Below is a small trained network, with its code and all its weights. Each question gives an input and a class and asks what happens when units are switched off, that is, made to give their printed mean instead of their output.

import numpy as np


def w(rows, s, z=0):
    codes = np.array(rows[::2]) - 128.0
    scale = np.full(codes.shape[1], s)
    scale[-1] = z or s
    return codes * scale


def norm(h):
    return h / np.sqrt((h * h).mean(-1, keepdims=True) + 1e-5)


def f(y):
    return np.maximum(y, 0)


def log_softmax(a):
    a = a - a.max(-1, keepdims=True)
    return a - np.log(np.exp(a).sum(-1, keepdims=True))


def net(x, mask):
    res = np.array(x, float).reshape(1, 5) / 4 @ E
    u = 0
    for l in range(2):
        y = f(norm(res) @ A[l][:, :-1].T + A[l][:, -1])
        res = res + np.where(mask[u : u + 9], y, B[l][:, -1]) @ B[l][:, :-1]
        u += 9
    return log_softmax(norm(res)[-1] @ U[:, :-1].T + U[:, -1])


A, B = {}, {}
E = w([
[215,126,22,107,102,172],'x0',
[128,129,129,126,127,129],'x1',
[124,128,127,124,126,125],'x2',
[139,224,116,112,253,122],'x3',
[15,144,5,184,116,130],'x4',
],0.0059)
A[0] = w([
[200,87,207,81,43,115,33],'L0N0',
[117,103,107,68,224,126,157],'L0N1',
[129,152,107,185,185,132,30],'L0N2',
[139,131,173,97,152,76,52],'L0N3',
[128,77,108,157,229,95,104],'L0N4',
[222,202,53,66,18,128,182],'L0N5',
[192,193,71,148,111,254,5],'L0N6',
[121,161,148,88,121,92,38],'L0N7',
[207,192,199,73,129,122,140],'L0N8',
],0.007,0.0027)
B[0] = w([
[129,255,75,95,80,102,231],'L0N0',
[116,104,135,94,180,136,190],'L0N1',
[117,183,131,115,94,123,157],'L0N2',
[141,133,179,140,142,127,163],'L0N3',
[107,144,132,130,98,137,164],'L0N4',
[135,91,118,120,178,186,253],'L0N5',
[118,146,91,109,123,68,193],'L0N6',
[165,112,174,143,129,128,136],'L0N7',
[148,14,131,133,153,140,234],'L0N8',
],0.0095,0.0055)
A[1] = w([
[114,222,151,158,161,116,16],'L1N0',
[99,127,160,244,29,113,3],'L1N1',
[184,178,66,110,138,142,81],'L1N2',
[37,121,138,115,104,217,121],'L1N3',
[115,242,194,132,54,25,100],'L1N4',
[222,74,2,158,59,115,79],'L1N5',
[66,101,104,230,85,61,38],'L1N6',
[129,51,192,105,197,144,81],'L1N7',
[168,96,238,119,79,12,124],'L1N8',
],0.0086,0.0038)
B[1] = w([
[151,91,85,205,162,202,157],'L1N0',
[133,111,180,179,97,23,172],'L1N1',
[125,89,159,55,29,1,206],'L1N2',
[156,81,123,133,183,152,186],'L1N3',
[120,111,65,97,172,120,215],'L1N4',
[91,152,183,184,103,185,254],'L1N5',
[170,103,189,94,146,108,184],'L1N6',
[181,183,171,163,108,135,208],'L1N7',
[49,222,50,134,94,91,228],'L1N8',
],0.0094,0.0058)
U = w([
[72,189,26,83,98,74,253],'0',
[168,127,161,69,13,174,96],'1',
[161,229,230,151,169,106,87],'2',
[234,101,143,63,181,153,108],'3',
[85,68,201,184,126,36,124],'4',
[73,54,109,203,83,224,92],'5',
[70,128,92,166,253,167,74],'6',
],0.016,0.0031)

Each question gives the input, the list of numbers given to net, and the class t.
The units are the neurons (one row each of A and B). Each row of codes is followed by its name. A weight is (code - 128) times the scale printed after its matrix; where a second scale follows, it is the last column's (A, B and U).
mask holds one flag per neuron, layer by layer. A switched-off neuron (its flag False) gives its mean, the last column of its row in B, instead of its output. The means were averaged over made-up inputs and are rounded, as every weight is.
A unit's drop is (log p(t) with every unit on - log p(t) with that unit switched off) / (log p(t) with every unit on - log p(t) with every unit switched off).
The circuit of an input: a set's keep is (log p(t) with only the set's units on - log p(t) with every unit switched off) / (log p(t) with every unit on - log p(t) with every unit switched off). Starting from the 12 units with the biggest drops (on a tie, the unit counted first), units are removed one at a time, each time the one whose removal leaves the highest keep (on an exact tie, the one counted first), for as long as the keep stays at least 0.8.
units of the circuit, in order: the units of the circuit, biggest drop first
k most important neurons: the k neurons with the biggest drops, biggest first
top k neurons in layer l: the k neurons of layer l with the biggest drops, biggest first
drop when u is switched off: that unit's drop, to one decimal
input [6,-6,-4,-1,5], class 5: units of the circuit, in order -> (L1N5)
input [-2,-2,-1,0,-2], class 0: 2 most important neurons -> (L1N8; L0N5)
input [-1,-2,2,6,3], class 6: top 3 neurons in layer 0 -> (L0N0; L0N6; L0N1)
input [0,-1,-8,-1,3], class 4: units of the circuit, in order -> (L0N5; L0N0)
input [0,5,1,-7,7], class 4: units of the circuit, in order -> (L1N1; L1N6)
input [4,-6,0,7,0], class 3: top 2 neurons in layer 0 -> (L0N0; L0N1)
input [-4,-4,6,-2,0], class 0: top 2 neurons in layer 0 -> (L0N5; L0N8)
input [8,2,5,0,5], class 5: top 2 neurons in layer 0 -> (L0N0; L0N5)
input [-2,7,-1,-1,1], class 4: 2 most important neurons -> (L0N0; L0N5)
input [-2,-6,-1,0,7], class 4: units of the circuit, in order -> (L0N0; L1N6)
input [1,0,-6,5,-2], class 3: 3 most important neurons -> (L0N8; L1N5; L1N8)
input [-1,-6,-4,-1,-7], class 0: 2 most important neurons -> (L0N0; L1N8)
input [-8,-5,2,1,2], class 6: 4 most important neurons -> (L0N8; L1N2; L1N4; L1N0)
input [-5,-5,-7,0,-6], class 0: units of the circuit, in order -> (L1N8)
input [8,6,-5,6,0], class 3: 2 most important neurons -> (L1N8; L0N5)
input [-8,8,-8,4,1], class 6: 3 most important neurons -> (L0N8; L0N5; L1N0)
input [3,-6,8,0,-1], class 1: top 4 neurons in layer 1 -> (L1N2; L1N5; L1N4; L1N3)
input [-4,-2,-8,2,1], class 6: 2 most important neurons -> (L0N8; L0N5)
input [7,-6,7,-2,3], class 5: 3 most important neurons -> (L1N5; L0N0; L0N5)
input [-2,-1,6,-2,3], class 4: 2 most important neurons -> (L0N5; L1N1)
input [0,4,-5,4,7], class 6: top 2 neurons in layer 1 -> (L1N8; L1N0)
input [-2,-2,-8,-2,8], class 4: most important neuron -> (L0N5)
input [0,0,6,6,1], class 6: top 3 neurons in layer 1 -> (L1N0; L1N8; L1N6)
input [1,7,4,-1,1], class 5: top 2 neurons in layer 0 -> (L0N0; L0N1)
input [-3,-1,-6,1,3], class 6: 2 most important neurons -> (L0N8; L1N2)
input [-1,5,5,-4,6], class 4: drop when L0N5 is switched off -> 0.2
input [-3,-4,4,-2,0], class 0: drop when L0N5 is switched off -> 1.2
input [-6,-8,7,5,8], class 6: drop when L0N5 is switched off -> 0.0
input [7,1,6,-7,3], class 5: drop when L0N5 is switched off -> 0.1
